Here is a tiny trained network, its code and every weight. The questions are about switching its units off for an input and a class, where a switched-off unit gives its printed mean instead of its output.

import numpy as np


def w(rows, s, z=0):
    codes = np.array(rows[::2]) - 128.0
    scale = np.full(codes.shape[1], s)
    scale[-1] = z or s
    return codes * scale


def norm(h):
    return h / np.sqrt((h * h).mean(-1, keepdims=True) + 1e-5)


def f(y):
    return np.maximum(y, 0)


def log_softmax(a):
    a = a - a.max(-1, keepdims=True)
    return a - np.log(np.exp(a).sum(-1, keepdims=True))


def net(x, mask):
    res = np.array(x, float).reshape(1, 4) / 4 @ E
    u = 0
    for l in range(4):
        y = f(norm(res) @ A[l][:, :-1].T + A[l][:, -1])
        res = res + np.where(mask[u : u + 3], y, B[l][:, -1]) @ B[l][:, :-1]
        u += 3
    return log_softmax(norm(res)[-1] @ U[:, :-1].T + U[:, -1])


A, B = {}, {}
E = w([
[99,176,164,107,109,158,111,142,153,129,155],'x0',
[170,66,149,150,123,209,88,211,79,167,138],'x1',
[134,161,136,200,2,47,118,123,132,199,106],'x2',
[109,159,166,59,122,107,124,96,208,121,202],'x3',
],0.013)
A[0] = w([
[110,104,52,230,154,45,135,103,102,143,57,25],'0.n0',
[254,140,123,198,137,118,95,173,43,156,122,189],'0.n1',
[34,122,11,133,94,97,184,126,159,114,149,2],'0.n2',
],0.0071,0.0068)
B[0] = w([
[44,118,149,179,156,12,255,74,2,75,81,185],'0.n0',
[169,137,69,167,179,234,189,211,195,214,144,255],'0.n1',
[134,124,183,132,179,195,57,203,104,125,86,140],'0.n2',
],0.0081,0.0082)
A[1] = w([
[111,81,118,2,205,112,99,87,162,44,156,5],'1.n0',
[107,182,142,139,82,112,130,148,208,146,116,164],'1.n1',
[53,204,199,79,98,136,55,116,153,68,132,38],'1.n2',
],0.0092,0.0024)
B[1] = w([
[163,97,59,30,149,140,253,95,130,130,182,254],'1.n0',
[47,117,156,137,107,173,104,134,209,190,161,199],'1.n1',
[91,147,194,149,133,114,85,65,179,89,111,209],'1.n2',
],0.013,0.0088)
A[2] = w([
[219,64,162,150,172,235,81,195,34,79,93,167],'2.n0',
[105,152,240,46,97,69,2,24,174,11,124,2],'2.n1',
[191,118,88,50,227,135,209,171,150,58,156,82],'2.n2',
],0.0086,0.0051)
B[2] = w([
[3,53,150,135,105,192,45,165,91,109,36,230],'2.n0',
[37,174,130,138,229,179,107,121,104,77,156,175],'2.n1',
[237,95,41,123,170,130,158,81,45,192,126,254],'2.n2',
],0.013,0.011)
A[3] = w([
[152,134,34,2,177,115,182,100,105,108,135,51],'3.n0',
[123,155,108,255,70,103,193,59,153,145,99,196],'3.n1',
[201,119,82,191,37,216,47,174,40,70,91,3],'3.n2',
],0.009,0.0046)
B[3] = w([
[250,191,148,59,50,129,193,143,116,112,249,254],'3.n0',
[217,146,105,51,91,2,87,121,47,14,69,215],'3.n1',
[103,53,181,185,201,164,85,91,45,17,233,207],'3.n2',
],0.0083,0.0096)
U = w([
[116,41,129,204,202,242,84,216,59,169,51,226],'0',
[215,146,81,31,193,182,225,29,137,98,219,179],'1',
[205,173,177,201,29,77,67,173,199,224,193,3],'2',
[6,223,222,123,165,135,87,58,223,77,202,65],'3',
[139,173,72,208,87,20,191,69,37,43,7,118],'4',
],0.015,0.0057)

Each question gives the input, the list of numbers given to net, and the class t.
The units are the neurons (one row each of A and B). Each row of codes is followed by its name. A weight is (code - 128) times the scale printed after its matrix; where a second scale follows, it is the last column's (A, B and U).
mask holds one flag per neuron, layer by layer. A switched-off neuron (its flag False) gives its mean, the last column of its row in B, instead of its output. The means were averaged over made-up inputs and are rounded, as every weight is.
A unit's drop is (log p(t) with every unit on - log p(t) with that unit switched off) / (log p(t) with every unit on - log p(t) with every unit switched off).
The circuit of an input: a set's keep is (log p(t) with only the set's units on - log p(t) with every unit switched off) / (log p(t) with every unit on - log p(t) with every unit switched off). Starting from all 12 units, units are removed one at a time, each time the one whose removal leaves the highest keep (on an exact tie, the one counted first), for as long as the keep stays at least 0.8.
units of the circuit, in order: the units of the circuit, biggest drop first
top k neurons: the k neurons with the biggest drops, biggest first
drop when u is switched off: that unit's drop, to one decimal
input [-5,1,4,-2], class 4: units of the circuit, in order : 0.n0
input [-7,1,-4,-1], class 0: units of the circuit, in order : 2.n0, 1.n0
input [3,-5,0,8], class 3: top 3 neurons : 1.n2, 1.n1, 2.n2
input [5,-3,1,-4], class 4: top 2 neurons : 0.n0, 1.n0
input [-5,2,5,-4], class 4: top 2 neurons : 0.n0, 3.n1
input [4,1,3,-2], class 2: top 2 neurons : 2.n0, 1.n1
input [1,3,8,-5], class 4: top 3 neurons : 3.n1, 0.n0, 2.n0
input [8,8,-5,3], class 0: drop when 2.n0 is switched off : 2.6
input [5,6,4,4], class 2: drop when 2.n0 is switched off : 0.2
input [-4,-4,6,7], class 3: drop when 1.n0 is switched off : 0.0
input [6,-6,2,-5], class 3: drop when 0.n1 is switched off : 1.2
